Below is a small trained network, with its code and all its weights. Each question gives an input and a class and asks what happens when units are switched off, that is, made to give their printed mean instead of their output.

import numpy as np


def w(rows, s, z=0):
    codes = np.array(rows[::2]) - 128.0
    scale = np.full(codes.shape[1], s)
    scale[-1] = z or s
    return codes * scale


def f(y):
    return y / 2 * (1 + np.tanh(0.7978845608 * (y + 0.044715 * y**3)))


def log_softmax(a):
    a = a - a.max(-1, keepdims=True)
    return a - np.log(np.exp(a).sum(-1, keepdims=True))


def net(x, mask):
    res = np.array(x, float).reshape(1, 5) / 4 @ E
    y = f(res @ A[0][:, :-1].T + A[0][:, -1])
    res = res + np.where(mask, y, B[0][:, -1]) @ B[0][:, :-1]
    return log_softmax(res[-1] @ U[:, :-1].T + U[:, -1])


A, B = {}, {}
E = w([
[254,84,85,98,117],'x0',
[63,79,249,185,130],'x1',
[112,120,78,175,190],'x2',
[132,109,152,50,239],'x3',
[84,8,93,99,87],'x4',
],0.0091)
A[0] = w([
[118,209,143,136,76,155],'n0',
[161,107,64,143,173,234],'n1',
[69,22,189,147,56,185],'n2',
[169,113,46,90,101,145],'n3',
[229,124,172,81,137,191],'n4',
[98,171,201,226,220,173],'n5',
[196,96,85,64,157,126],'n6',
[104,175,205,167,175,137],'n7',
[122,203,94,198,92,162],'n8',
[190,176,97,175,102,223],'n9',
[150,202,79,95,210,47],'n10',
[80,1,108,114,199,242],'n11',
[218,85,96,166,188,160],'n12',
[178,127,63,238,98,255],'n13',
],0.0095,0.0048)
B[0] = w([
[46,107,71,139,129,186],'n0',
[97,139,75,61,152,208],'n1',
[120,90,254,173,142,254],'n2',
[169,137,106,44,112,215],'n3',
[198,55,72,164,79,231],'n4',
[193,135,180,23,79,238],'n5',
[186,181,92,61,89,224],'n6',
[148,139,178,29,133,201],'n7',
[117,117,96,76,148,203],'n8',
[121,117,69,92,87,226],'n9',
[152,175,232,122,148,190],'n10',
[127,16,70,200,153,242],'n11',
[102,138,62,99,122,210],'n12',
[125,73,110,78,80,239],'n13',
],0.0085,0.0091)
U = w([
[176,78,132,125,127,186],'0',
[96,134,120,170,105,76],'1',
[147,153,98,144,197,111],'2',
[114,170,187,103,159,94],'3',
[95,103,42,121,151,193],'4',
[171,191,110,250,170,2],'5',
[183,154,111,91,92,108],'6',
[117,90,152,245,137,141],'7',
],0.014,0.0062)

Each question gives the input, the list of numbers given to net, and the class t.
The units are the neurons (one row each of A and B). Each row of codes is followed by its name. A weight is (code - 128) times the scale printed after its matrix; where a second scale follows, it is the last column's (A, B and U).
mask holds one flag per neuron, in row order. A switched-off neuron (its flag False) gives its mean, the last column of its row in B, instead of its output. The means were averaged over made-up inputs and are rounded, as every weight is.
A unit's drop is (log p(t) with every unit on - log p(t) with that unit switched off) / (log p(t) with every unit on - log p(t) with every unit switched off).
The circuit of an input: a set's keep is (log p(t) with only the set's units on - log p(t) with every unit switched off) / (log p(t) with every unit on - log p(t) with every unit switched off). Starting from the 12 units with the biggest drops (on a tie, the unit counted first), units are removed one at a time, each time the one whose removal leaves the highest keep (on an exact tie, the one counted first), for as long as the keep stays at least 0.8.
circuit, biggest first: the units of the circuit, biggest drop first
k most important neurons: the k neurons with the biggest drops, biggest first
drop when u is switched off: that unit's drop, to one decimal
input [-8,-5,-7,-6,1], class 4: most important neuron : n0
input [-8,3,-2,7,6], class 7: 2 most important neurons : n11; n2
input [8,7,8,-2,-6], class 6: circuit, biggest first : n5; n11
input [0,-7,0,-6,-2], class 4: circuit, biggest first : n5; n0
input [6,-3,5,-5,4], class 4: circuit, biggest first : n5; n1
input [0,4,-3,-8,-1], class 7: circuit, biggest first : n2; n3
input [0,-1,-7,-5,7], class 7: 2 most important neurons : n2; n5
input [3,6,8,-1,-6], class 6: 2 most important neurons : n5; n2
input [8,0,5,2,0], class 4: circuit, biggest first : n5; n12
input [-5,-4,6,2,-2], class 3: circuit, biggest first : n10; n4
input [-6,4,-8,1,3], class 3: 2 most important neurons : n4; n7
input [-5,2,2,-1,-6], class 3: 2 most important neurons : n4; n6
input [-7,-6,-5,-1,-2], class 4: drop when n5 is switched off : 0.3
input [-6,-3,5,0,-3], class 3: drop when n4 is switched off : 0.2
input [-7,-8,3,4,-5], class 3: circuit, biggest first : n10
input [-4,4,-3,3,0], class 3: drop when n4 is switched off : 0.3
